Below is a small trained network, with its code and all its weights. Each question gives an input and a target symbol and asks what happens when units are switched off, that is, made to give their printed mean instead of their output.

import numpy as np


def w(rows, s, z=0):
    codes = np.array(rows[::2]) - 128.0
    scale = np.full(codes.shape[1], s)
    scale[-1] = z or s
    return codes * scale


def f(y):
    return np.maximum(y, 0)


def softmax(a):
    e = np.exp(a - a.max(-1, keepdims=True))
    return e / e.sum(-1, keepdims=True)


def log_softmax(a):
    a = a - a.max(-1, keepdims=True)
    return a - np.log(np.exp(a).sum(-1, keepdims=True))


def net(x, mask):
    ids = ['ΘΛΞΠΦΩαβγδεητ'.index(c) for c in x.split()]
    T = len(ids)
    res = E[ids] + P[:T]
    u = 0
    for l in range(2):
        r = res
        for j in range(3):
            rows = slice(3 * j, 3 * j + 3)
            q, k, v = (r @ M[l][rows].T for M in (Q, K, V))
            z = softmax(np.where(np.tri(T) > 0, q @ k.T / 3**0.5, -1e9)) @ v
            o = O[l][rows]
            res = res + np.where(mask[u + j], z, o[:, -1]) @ o[:, :-1]
        u += 3
        y = f(res @ A[l][:, :-1].T + A[l][:, -1])
        res = res + np.where(mask[u : u + 8], y, B[l][:, -1]) @ B[l][:, :-1]
        u += 8
    return log_softmax(res[-1] @ U[:, :-1].T + U[:, -1])


Q, K, V, O, A, B = {}, {}, {}, {}, {}, {}
E = w([
[135,77,127,150,53,153],'Θ',
[211,98,80,140,117,129],'Λ',
[134,130,78,94,149,109],'Ξ',
[162,139,216,125,75,152],'Π',
[100,113,184,110,119,133],'Φ',
[127,74,141,46,145,127],'Ω',
[103,125,127,62,72,97],'α',
[201,138,144,120,168,120],'β',
[116,101,134,132,67,175],'γ',
[136,116,103,152,127,74],'δ',
[183,175,86,70,68,121],'ε',
[168,126,124,148,254,89],'η',
[144,93,116,166,142,147],'τ',
],0.022)
P = w([
[102,177,185,47,199,46],'0',
[82,206,146,174,120,124],'1',
[144,99,122,208,80,75],'2',
[11,74,157,168,93,10],'3',
[158,187,208,87,154,208],'4',
[172,102,86,213,111,74],'5',
[2,21,153,133,57,62],'6',
],0.0093)
Q[0] = w([
[65,96,97,171,50,118],'0.h0',
[219,76,161,78,116,15],'0.h0',
[119,154,175,87,112,169],'0.h0',
[35,145,129,138,58,90],'0.h1',
[94,105,227,107,85,213],'0.h1',
[169,172,115,46,172,204],'0.h1',
[69,2,90,166,60,149],'0.h2',
[175,63,109,92,130,173],'0.h2',
[88,184,159,26,211,152],'0.h2',
],0.0081)
K[0] = w([
[171,134,102,162,149,154],'0.h0',
[147,77,70,162,149,194],'0.h0',
[114,117,145,73,103,133],'0.h0',
[112,82,154,198,245,100],'0.h1',
[146,164,114,160,168,96],'0.h1',
[80,142,173,90,95,157],'0.h1',
[81,88,147,96,27,221],'0.h2',
[118,148,110,73,102,122],'0.h2',
[98,108,116,85,233,131],'0.h2',
],0.011)
V[0] = w([
[126,110,163,165,181,184],'0.h0',
[108,87,93,193,161,172],'0.h0',
[84,103,90,221,255,71],'0.h0',
[182,55,91,53,158,205],'0.h1',
[129,190,167,89,95,71],'0.h1',
[87,85,84,101,85,211],'0.h1',
[71,108,161,193,65,178],'0.h2',
[144,166,147,118,149,71],'0.h2',
[77,114,172,40,67,163],'0.h2',
],0.0065)
O[0] = w([
[52,149,204,105,107,229,97],'0.h0',
[96,136,204,163,129,159,77],'0.h0',
[102,24,147,93,172,164,172],'0.h0',
[80,141,117,162,106,200,94],'0.h1',
[152,110,64,89,81,68,208],'0.h1',
[98,90,170,115,93,46,3],'0.h1',
[132,147,208,149,172,78,92],'0.h2',
[137,1,166,114,127,179,178],'0.h2',
[72,156,110,101,49,86,137],'0.h2',
],0.0063,0.0047)
A[0] = w([
[28,25,54,39,78,37,191],'0.n0',
[193,130,59,217,99,147,132],'0.n1',
[48,193,101,50,233,108,55],'0.n2',
[93,219,53,93,101,180,4],'0.n3',
[140,147,134,146,227,254,171],'0.n4',
[107,87,139,196,219,87,192],'0.n5',
[125,139,113,163,116,101,7],'0.n6',
[147,113,218,184,87,130,66],'0.n7',
],0.0079,0.0029)
B[0] = w([
[202,175,145,154,254,102,250],'0.n0',
[85,114,213,137,91,148,177],'0.n1',
[140,156,221,226,169,233,150],'0.n2',
[104,98,196,161,157,118,147],'0.n3',
[129,169,86,134,13,90,182],'0.n4',
[139,91,201,4,46,155,193],'0.n5',
[87,72,147,144,69,148,132],'0.n6',
[117,145,39,197,217,127,157],'0.n7',
],0.0064,0.011)
Q[1] = w([
[137,187,64,116,100,210],'1.h0',
[166,199,232,23,27,136],'1.h0',
[222,176,37,76,173,130],'1.h0',
[140,186,99,43,70,70],'1.h1',
[9,118,255,160,131,61],'1.h1',
[57,144,235,190,165,138],'1.h1',
[61,199,152,136,167,24],'1.h2',
[218,172,180,92,86,46],'1.h2',
[45,98,164,166,162,227],'1.h2',
],0.0066)
K[1] = w([
[94,200,78,84,120,119],'1.h0',
[190,124,98,16,81,7],'1.h0',
[183,137,60,90,138,49],'1.h0',
[161,224,76,121,53,183],'1.h1',
[103,129,196,126,84,42],'1.h1',
[95,112,169,131,74,149],'1.h1',
[166,104,98,41,173,168],'1.h2',
[124,129,255,114,71,149],'1.h2',
[105,133,90,182,129,236],'1.h2',
],0.0075)
V[1] = w([
[11,157,222,163,113,162],'1.h0',
[136,192,126,93,126,139],'1.h0',
[99,151,180,117,71,101],'1.h0',
[176,128,149,105,45,92],'1.h1',
[158,148,184,163,107,143],'1.h1',
[131,85,255,139,167,7],'1.h1',
[102,162,63,80,34,121],'1.h2',
[77,148,30,149,174,153],'1.h2',
[97,55,112,99,134,130],'1.h2',
],0.0083)
O[1] = w([
[251,166,67,65,146,254,3],'1.h0',
[144,164,172,203,69,123,141],'1.h0',
[145,97,70,208,171,147,103],'1.h0',
[47,84,106,152,151,218,159],'1.h1',
[86,129,67,131,83,147,142],'1.h1',
[134,198,24,95,131,217,225],'1.h1',
[144,74,150,185,114,104,76],'1.h2',
[207,46,126,44,85,117,60],'1.h2',
[87,104,91,112,186,122,103],'1.h2',
],0.007,0.011)
A[1] = w([
[137,38,118,253,93,181,87],'1.n0',
[155,104,68,181,162,107,117],'1.n1',
[144,153,25,216,36,135,232],'1.n2',
[186,225,174,95,147,128,53],'1.n3',
[182,142,177,89,5,164,96],'1.n4',
[90,135,85,111,79,95,95],'1.n5',
[69,83,148,133,22,183,118],'1.n6',
[72,109,167,95,142,156,4],'1.n7',
],0.0077,0.0041)
B[1] = w([
[200,128,98,113,122,189,202],'1.n0',
[128,236,141,95,57,128,149],'1.n1',
[112,93,170,132,163,139,254],'1.n2',
[144,102,108,194,58,162,188],'1.n3',
[137,82,71,30,241,2,155],'1.n4',
[44,132,69,106,181,165,169],'1.n5',
[234,103,65,119,145,118,210],'1.n6',
[124,170,156,129,72,172,147],'1.n7',
],0.0077,0.0072)
U = w([
[180,202,58,145,118,162,41],'Θ',
[164,121,165,190,129,134,153],'Λ',
[157,183,65,101,141,45,93],'Ξ',
[167,197,255,248,192,174,4],'Π',
[125,195,123,106,117,144,245],'Φ',
[122,149,54,88,233,76,116],'Ω',
[47,148,98,185,157,73,42],'α',
[189,123,142,135,166,75,81],'β',
[124,121,77,134,170,170,229],'γ',
[55,127,99,118,121,123,191],'δ',
[65,91,146,206,93,111,103],'ε',
[135,14,73,66,84,81,128],'η',
[85,89,212,98,231,237,141],'τ',
],0.007,0.0035)

Each question gives the input, a string of symbols that net reads in full, and the target symbol t.
The units are the heads (3 rows each of Q, K, V and O) and the neurons (one row each of A and B). Each row of codes is followed by its name. A weight is (code - 128) times the scale printed after its matrix; where a second scale follows, it is the last column's (O, A, B and U).
mask holds one flag per unit, layer by layer, with each layer's heads first. A switched-off unit (its flag False) gives its mean, the last column of its rows in O or B, instead of its output. The means were averaged over made-up inputs and are rounded, as every weight is.
A unit's drop is (log p(t) with every unit on - log p(t) with that unit switched off) / (log p(t) with every unit on - log p(t) with every unit switched off).
The circuit of an input: a set's keep is (log p(t) with only the set's units on - log p(t) with every unit switched off) / (log p(t) with every unit on - log p(t) with every unit switched off). Starting from the 12 units with the biggest drops (on a tie, the unit counted first), units are removed one at a time, each time the one whose removal leaves the highest keep (on an exact tie, the one counted first), for as long as the keep stays at least 0.8.
circuit, biggest first: the units of the circuit, biggest drop first
most important unit: the unit with the biggest drop
top k neurons: the k neurons with the biggest drops, biggest first
which heads matter: for each layer, one digit per head in row order, 1 if its drop is at least 0.15 and else 0, layers parted by /
input ε ε α α Ω ε, target ε: circuit, biggest first	(1.h0; 1.h1)
input η η β Ξ, target τ: which heads matter	100 / 000
input δ α η δ Φ η α, target τ: most important unit	0.h0
input Θ γ η Ω η ε Θ, target τ: which heads matter	110 / 100
input η Π Φ τ Ξ, target η: circuit, biggest first	(0.h2; 0.n0; 1.h1; 0.n4)
input ε η γ γ τ, target ε: which heads matter	100 / 100
input ε β ε, target ε: circuit, biggest first	(1.h0; 0.h0)
input α β γ Π δ, target α: which heads matter	110 / 100
input Ω δ Π δ, target Ω: circuit, biggest first	(0.n0; 1.h0)
input ε Ω γ δ Φ, target ε: circuit, biggest first	(1.h0; 0.h0)
input ε γ γ η Ω η γ, target τ: which heads matter	111 / 100
input Π Φ η Π, target τ: circuit, biggest first	(1.h0; 0.h0)
input α Ξ Λ Ω γ, target α: which heads matter	111 / 100
input η γ Ω Λ Ω, target η: most important unit	0.h2
input τ η δ Ω, target τ: which heads matter	110 / 000
input α γ γ γ η η δ, target τ: circuit, biggest first	(0.h0; 0.h1)
input Ξ δ τ Φ δ ε η, target τ: circuit, biggest first	(0.n5; 0.h0)
input ε Λ Ξ Ξ Λ α, target α: circuit, biggest first	(1.h0; 0.h0)
input γ Φ δ δ η η Φ, target τ: which heads matter	110 / 000
input η δ α δ, target Ω: circuit, biggest first	(0.h0; 0.n0)
input α Π τ ε Π, target α: most important unit	0.n0
input η Ξ Ξ ε τ, target η: which heads matter	001 / 000
input ε η β δ, target τ: circuit, biggest first	(0.h0; 0.h1; 1.h0)
input δ α Λ α η η Π, target τ: top 2 neurons	(0.n7; 0.n4)
input Ξ ε Ξ Π β, target Ξ: which heads matter	001 / 010
input Λ Φ η, target η: top 2 neurons	(0.n5; 0.n4)
input γ η Φ γ, target τ: which heads matter	110 / 100
